Below are the code and all the weights of a small trained network. Each question names an input and a class and asks about switching units off, where a switched-off unit gives its printed mean instead of its output.

import numpy as np


def w(rows, s, z=0):
    codes = np.array(rows[::2]) - 128.0
    scale = np.full(codes.shape[1], s)
    scale[-1] = z or s
    return codes * scale


def norm(h):
    return h / np.sqrt((h * h).mean(-1, keepdims=True) + 1e-5)


def f(y):
    return np.maximum(y, 0)


def log_softmax(a):
    a = a - a.max(-1, keepdims=True)
    return a - np.log(np.exp(a).sum(-1, keepdims=True))


def net(x, mask):
    res = np.array(x, float).reshape(1, 7) / 4 @ E
    u = 0
    for l in range(3):
        y = f(norm(res) @ A[l][:, :-1].T + A[l][:, -1])
        res = res + np.where(mask[u : u + 4], y, B[l][:, -1]) @ B[l][:, :-1]
        u += 4
    return log_softmax(norm(res)[-1] @ U[:, :-1].T + U[:, -1])


A, B = {}, {}
E = w([
[39,129,188],'x0',
[74,90,169],'x1',
[142,56,49],'x2',
[255,72,177],'x3',
[111,229,117],'x4',
[160,175,164],'x5',
[174,161,37],'x6',
],0.0086)
A[0] = w([
[53,102,92,2],'0.n1',
[153,247,133,131],'0.n2',
[137,125,60,137],'0.n3',
[157,167,211,123],'0.n4',
],0.011,0.0039)
B[0] = w([
[7,179,141,174],'0.n1',
[64,182,199,254],'0.n2',
[193,135,200,209],'0.n3',
[133,70,88,214],'0.n4',
],0.011,0.0043)
A[1] = w([
[231,127,151,46],'1.n1',
[153,110,105,3],'1.n2',
[110,101,4,123],'1.n3',
[89,126,161,82],'1.n4',
],0.015,0.0024)
B[1] = w([
[101,85,2,253],'1.n1',
[178,127,101,150],'1.n2',
[137,231,59,184],'1.n3',
[124,46,68,207],'1.n4',
],0.0087,0.0053)
A[2] = w([
[65,78,73,139],'2.n1',
[121,47,97,5],'2.n2',
[95,157,242,247],'2.n3',
[169,108,12,46],'2.n4',
],0.011,0.0021)
B[2] = w([
[109,84,206,231],'2.n1',
[123,190,165,198],'2.n2',
[255,167,181,243],'2.n3',
[41,60,130,254],'2.n4',
],0.0099,0.0055)
U = w([
[114,59,198,107],'0',
[123,129,188,120],'1',
[204,84,7,7],'2',
[50,196,142,247],'3',
],0.017,0.0018)

Each question gives the input, the list of numbers given to net, and the class t.
The units are the neurons (one row each of A and B). Each row of codes is followed by its name. A weight is (code - 128) times the scale printed after its matrix; where a second scale follows, it is the last column's (A, B and U).
mask holds one flag per neuron, layer by layer. A switched-off neuron (its flag False) gives its mean, the last column of its row in B, instead of its output. The means were averaged over made-up inputs and are rounded, as every weight is.
A unit's drop is (log p(t) with every unit on - log p(t) with that unit switched off) / (log p(t) with every unit on - log p(t) with every unit switched off).
The circuit of an input: a set's keep is (log p(t) with only the set's units on - log p(t) with every unit switched off) / (log p(t) with every unit on - log p(t) with every unit switched off). Starting from all 12 units, units are removed one at a time, each time the one whose removal leaves the highest keep (on an exact tie, the one counted first), for as long as the keep stays at least 0.8.
circuit, biggest first: the units of the circuit, biggest drop first
most important unit: the unit with the biggest drop
top k neurons: the k neurons with the biggest drops, biggest first
k most important neurons of layer l: the k neurons of layer l with the biggest drops, biggest first
drop of u: that unit's drop, to one decimal
input [-8,8,6,-6,3,-8,-1], class 3: most important unit : 1.n3
input [2,5,6,1,6,3,2], class 1: circuit, biggest first : [1.n1; 0.n3]
input [-4,-6,-3,0,8,-2,4], class 1: 3 most important neurons of layer 0 : [0.n2; 0.n3; 0.n4]
input [-3,7,-4,4,2,8,0], class 2: 3 most important neurons of layer 0 : [0.n2; 0.n4; 0.n1]
input [6,8,1,3,8,3,5], class 1: circuit, biggest first : [2.n3; 1.n1]
input [-3,-7,-6,5,6,-5,6], class 3: top 3 neurons : [0.n2; 1.n4; 2.n3]
input [0,3,8,-6,0,-3,5], class 3: top 2 neurons : [0.n1; 1.n3]
input [-2,-4,0,-7,-5,0,6], class 3: circuit, biggest first : [1.n1; 1.n4]
input [-3,-4,-6,-6,-5,-1,-6], class 0: 3 most important neurons of layer 1 : [1.n4; 1.n1; 1.n3]
input [-7,8,0,7,8,7,2], class 2: top 2 neurons : [1.n1; 2.n1]
input [-8,2,0,2,0,6,-8], class 2: drop of 0.n4 : 0.2
input [6,-3,-5,8,-4,3,0], class 2: drop of 0.n3 : -0.1
